Here is a tiny trained network, its code and every weight. The questions are about switching its units off for an input and a class, where a switched-off unit gives its printed mean instead of its output.

import numpy as np


def w(rows, s, z=0):
    codes = np.array(rows[::2]) - 128.0
    scale = np.full(codes.shape[1], s)
    scale[-1] = z or s
    return codes * scale


def norm(h):
    return h / np.sqrt((h * h).mean(-1, keepdims=True) + 1e-5)


def f(y):
    return y / 2 * (1 + np.tanh(0.7978845608 * (y + 0.044715 * y**3)))


def log_softmax(a):
    a = a - a.max(-1, keepdims=True)
    return a - np.log(np.exp(a).sum(-1, keepdims=True))


def net(x, mask):
    res = np.array(x, float).reshape(1, 4) / 4 @ E
    u = 0
    for l in range(2):
        y = f(norm(res) @ A[l][:, :-1].T + A[l][:, -1])
        res = res + np.where(mask[u : u + 15], y, B[l][:, -1]) @ B[l][:, :-1]
        u += 15
    return log_softmax(norm(res)[-1] @ U[:, :-1].T + U[:, -1])


A, B = {}, {}
E = w([
[13,23,129,132,75],'x0',
[47,149,99,118,123],'x1',
[24,146,125,2,104],'x2',
[67,83,168,165,183],'x3',
],0.003)
A[0] = w([
[253,254,130,137,143,32],'L0N0',
[209,80,123,151,54,46],'L0N1',
[134,92,75,161,142,225],'L0N2',
[207,191,93,77,156,174],'L0N3',
[53,115,175,155,241,66],'L0N4',
[120,61,133,56,24,64],'L0N5',
[83,155,107,30,50,55],'L0N6',
[126,68,95,194,98,201],'L0N7',
[74,175,191,22,183,70],'L0N8',
[197,215,87,127,129,21],'L0N9',
[205,243,89,148,119,3],'L0N10',
[92,87,97,91,15,43],'L0N11',
[129,232,39,107,43,112],'L0N12',
[235,126,157,84,63,169],'L0N13',
[99,87,118,175,186,11],'L0N14',
],0.0069,0.0037)
B[0] = w([
[64,138,50,94,227,254],'L0N0',
[93,99,186,84,109,157],'L0N1',
[118,99,131,171,113,191],'L0N2',
[51,133,104,135,144,230],'L0N3',
[54,180,112,135,173,155],'L0N4',
[82,156,104,153,197,186],'L0N5',
[198,80,47,124,158,199],'L0N6',
[110,96,154,169,128,209],'L0N7',
[182,160,201,95,137,173],'L0N8',
[88,169,112,80,153,173],'L0N9',
[93,185,100,62,230,191],'L0N10',
[103,135,110,166,140,180],'L0N11',
[127,195,107,114,2,198],'L0N12',
[54,121,93,105,161,219],'L0N13',
[106,181,85,126,80,122],'L0N14',
],0.0073,0.0046)
A[1] = w([
[218,179,66,89,93,17],'L1N0',
[140,157,50,1,99,66],'L1N1',
[153,240,86,176,18,112],'L1N2',
[192,162,28,79,181,16],'L1N3',
[250,55,161,150,61,116],'L1N4',
[90,133,95,173,128,126],'L1N5',
[228,155,50,92,150,2],'L1N6',
[117,195,239,78,188,112],'L1N7',
[129,73,77,202,199,92],'L1N8',
[100,67,96,190,168,82],'L1N9',
[157,147,61,27,111,42],'L1N10',
[70,103,120,89,111,119],'L1N11',
[138,154,154,181,25,47],'L1N12',
[175,137,55,9,110,47],'L1N13',
[217,86,124,183,23,123],'L1N14',
],0.0072,0.004)
B[1] = w([
[89,99,113,168,159,134],'L1N0',
[1,72,78,148,239,247],'L1N1',
[127,159,124,192,49,145],'L1N2',
[87,162,89,26,227,210],'L1N3',
[180,124,83,85,238,145],'L1N4',
[131,115,114,147,95,214],'L1N5',
[75,149,62,100,183,134],'L1N6',
[190,170,150,43,72,172],'L1N7',
[51,103,174,97,70,251],'L1N8',
[88,96,155,157,62,240],'L1N9',
[14,117,85,117,200,186],'L1N10',
[182,145,115,164,133,192],'L1N11',
[123,191,67,153,109,119],'L1N12',
[11,141,72,122,227,196],'L1N13',
[215,175,90,95,179,159],'L1N14',
],0.0085,0.0031)
U = w([
[223,210,61,182,24,2],'0',
[174,226,246,9,90,182],'1',
[39,185,17,34,251,163],'2',
[34,65,170,206,23,197],'3',
[240,48,174,190,195,62],'4',
],0.014,0.0069)

Each question gives the input, the list of numbers given to net, and the class t.
The units are the neurons (one row each of A and B). Each row of codes is followed by its name. A weight is (code - 128) times the scale printed after its matrix; where a second scale follows, it is the last column's (A, B and U).
mask holds one flag per neuron, layer by layer. A switched-off neuron (its flag False) gives its mean, the last column of its row in B, instead of its output. The means were averaged over made-up inputs and are rounded, as every weight is.
A unit's drop is (log p(t) with every unit on - log p(t) with that unit switched off) / (log p(t) with every unit on - log p(t) with every unit switched off).
unit that matters most: the unit with the biggest drop
top k neurons: the k neurons with the biggest drops, biggest first
top k neurons in layer l: the k neurons of layer l with the biggest drops, biggest first
drop of u: that unit's drop, to one decimal
input [8,-6,-6,1], class 4: top 4 neurons => (L0N0, L0N3, L1N4, L1N14)
input [1,-4,-4,5], class 4: top 2 neurons => (L0N0, L0N3)
input [2,4,6,5], class 1: unit that matters most => L0N8
input [4,-4,7,3], class 1: top 4 neurons => (L0N12, L0N8, L0N0, L0N3)
input [4,-3,-7,-3], class 4: top 2 neurons in layer 1 => (L1N4, L1N14)
input [3,6,-8,-7], class 3: top 2 neurons => (L0N7, L0N8)
input [4,6,-5,-5], class 0: top 2 neurons => (L0N0, L1N14)
input [3,-6,-8,1], class 4: top 2 neurons => (L0N0, L1N4)
input [8,6,2,-7], class 3: top 2 neurons in layer 0 => (L0N5, L0N11)
input [-2,3,0,6], class 1: drop of L1N7 => 0.1
input [3,-6,-7,2], class 4: drop of L0N0 => 0.3
input [4,3,-6,-4], class 4: drop of L0N0 => 0.5
input [6,4,-1,7], class 3: drop of L0N4 => 0.0
